Each row has a name. After each piece below comes the name of the row it's from, unless a question asks for something else. Each question is about the rows just above it. Places in a row count from 0.

[157 129 109 129 176 136 124] = megos
[136 129 109 157  78 176 175] = bonu
[115 114 121  98 165 113  80] = dofep
[ 91  79  89 109 159 101 140] = fop
Among the named rows, does one hold [129 136] next to each other, in this order? => no
Row and place of [79] in the named rows: => fop, 1
Where does [136 129 109 157  78 176] start? Give its row and place. => bonu, 0

[176 171 107 115 199  94] : vazal
[167 174  99 117 197  97] : nado
[176 171 117 117 196  95] : megos
[176 171 107 117 196 107] : lup
[176 171 117 122 196  95] : vami
Repeated in lup: => [107]
Does one of the named rows hold [117  99 174 167] side by side, in this order? => no
Does one of the named rows hold [171 107 115 199  94] side by side, in this order? => yes
[197] is at row and place => nado, 4

[ 91 189 139 163  90 155  98 145 116 158 107 181  95  73 101 187  77 132
 119 133 180 137  76  91  96 173 184  83 136  84  82  96 139 135  70  88
 184  89 105 183 172 179  89 128 105 176 107 157  64 168 109 157 188 139
 136 184 151  85 166 108  93  71] = dofep
[141  98 189 184 175  99 140  78  78 154 135 132 114  79 167 140 112 163
 190 176 103  90 167 137 170  84 173 103  91 168  70 129 161 120 163 179
 112 104 174 192 181 105 161 106 160 140 180  65  88 161 123  79 149  80
 157 174  83 174 175 111 113  93] = pulo
[ 70  77  87  79 188 142 136 173  89 189 168 137 123 180  95 114 126 149
  68 157 100 142 124 112 152 142 190 103 150  72  88 188 147 108  95  72
 115 156 186  69 172  79 152 143  68 104 111 182 182 130  75 118  73 111
 118 160 148 188 180 142  87  76] = nado
[109 172 147 137 115 185  95  84  89 153 137 186 135 139 173 138 111 148
  66 190 152  70 126 184 157  66 147 162 104 100 191 159 177  65 187 124
  96 138  96 127 102  79 188 160  79  74 176 139 160  70  93 151  68  87
  78 167 186 188 175 148 174 148] = fop
[145 165 160 145 115 131 113 113  64 137 140  74  66 165 125  80  67  95
  64  87 101 134 162 147 137  73 110 120  66 170 140 163 186 177 151 157
 138 106  75 146 169 136  68 153 154 105  93 120 187  71  96 119 108 153
  70 185 160  75 176 138 158  95] = vazal
[167 139 101 165 147 191 189 152  97 170 180 164 152 181 161 149 128 125
  70 170 189 116 181 138 188 121 170 115 185 171 140 104 178 146 115  80
 129 164 162  97 117  99 154 119 110 136 160  99 191 190  78 186 180  98
  89 149 192  70 140 115 105 110] = vami
[139 149 163 130 118  91 173 143 168 167 138 172 163 151  92  93 108  85
 175 137  95 155 143 131 141 129 152  97 176 182 101 115  66  82 120 180
 179 142  66 168 150 103 159  80  97 136  89 178  82 124 149  70 130 186
 152  77 113 111 102 183 132 129] = bonu
[ 70  77  87  79 155 142 106 173  89 189 168 137 123 180  95 114 126 149
  68 157 100 142 124 112 152 142 190 103 150  72  88 188 147 108  95  72
 115  68 186  69 172  79 152 143  68 158 111 182 182 130  75 118  73 111
 118 160 148 163 180 142  87  76] = megos
[178 124 178  83  89 130 173  78  89 177 156  67 109 173  90 142 161 187
 115 174  66 148 140 101 163 184 163  86 125 106  76 109  82 179  93 152
 174 101 165 104 183 146 161 160  85 141 120 121  85  81 113 186  84  76
 123 149 147 133 163  99 169 100] = Rifa
[ 99  65 151 123  88  75 114 146 185 144 101 151 117 181 192  76 152 137
 190 182 159  70  68  75 163  72 136  81  74 107 124 154 165  81 111 120
 110 183 192 179 164  73 135 123 139 107 136 126 132 189 119 130 187 149
 158 138  99 174  81 156 176 147] = lup
find: [141  98 189 184 175  99 140  78  78 154 135 132 114  79 167 140 112 163
 190 176 103  90 167 137 170  84 173 103  91 168  70 129 161 120 163 179
 112 104 174 192 181 105 161 106 160 140 180  65  88 161 123  79 149  80
 157 174  83 174 175 111 113  93] => pulo
[178 124 178  83  89 130 173  78  89 177 156  67 109 173  90 142 161 187
 115 174  66 148 140 101 163 184 163  86 125 106  76 109  82 179  93 152
 174 101 165 104 183 146 161 160  85 141 120 121  85  81 113 186  84  76
 123 149 147 133 163  99 169 100] is in which row? => Rifa
[166] is at row and place => dofep, 58
Is [142 152 112 124] printed in one of the named rows, side by side and in this order? => no

[ 61 111 138 121] -> Selaf
[ 61 106 138 121] -> vazal
[185  62 148 138] -> bulo
[ 61 106 138 129] -> dofep
Row and place where [ 61 111] starts: => Selaf, 0
Does one of the named rows hold [138 148  62] side by side, in this order? => no
Which row holds [ 61 106 138 121]? => vazal

[ 95 147 105 124 120 148 148 137  97 178 137] -> megos
[114  99 103 118 140 140 131 162 127 157 132] -> bonu
[140 170 184 114  99 109  98  94 147 105 124] -> Selaf
[104 148 118  81 129 122  72 162 131 161 131] -> fop
[102 156 113 137 120 138 170 107 134  92 138] -> Rifa
[132 131 139 146 142 125 131 139 105 106 129] -> lup
[128 128 128 134 128  99 130 133 140  90 101] -> vazal
Row and place where [120 138 170] starts: => Rifa, 4
[109] is at row and place => Selaf, 5
Repeated in vazal: => [128]
Row and place where [ 94 147 105 124] starts: => Selaf, 7
The value that bonu holds more than once: => [140]
Row and place of [98] in the named rows: => Selaf, 6

[108 159 152 141 109 127 112 151  88 167 115 125 172  84 148 125 114 125] = vazal
[108 159 152 141 109 127 112 106  88 167 115 125 172  84 148 125 114 125] = fop
[108 159 152 141 109 127 112 106  88 167 115 125 109 109 148 125 118 109] = nado
Among the named rows, does one hold [115 125 172] next to each other, in this order? => yes
Among the named rows, does one hold [106  88 168 115 125] next to each other, in this order? => no
find: [108 159 152 141 109 127 112 106  88 167 115 125 109 109 148 125 118 109] => nado
Repeated in fop: => [125]

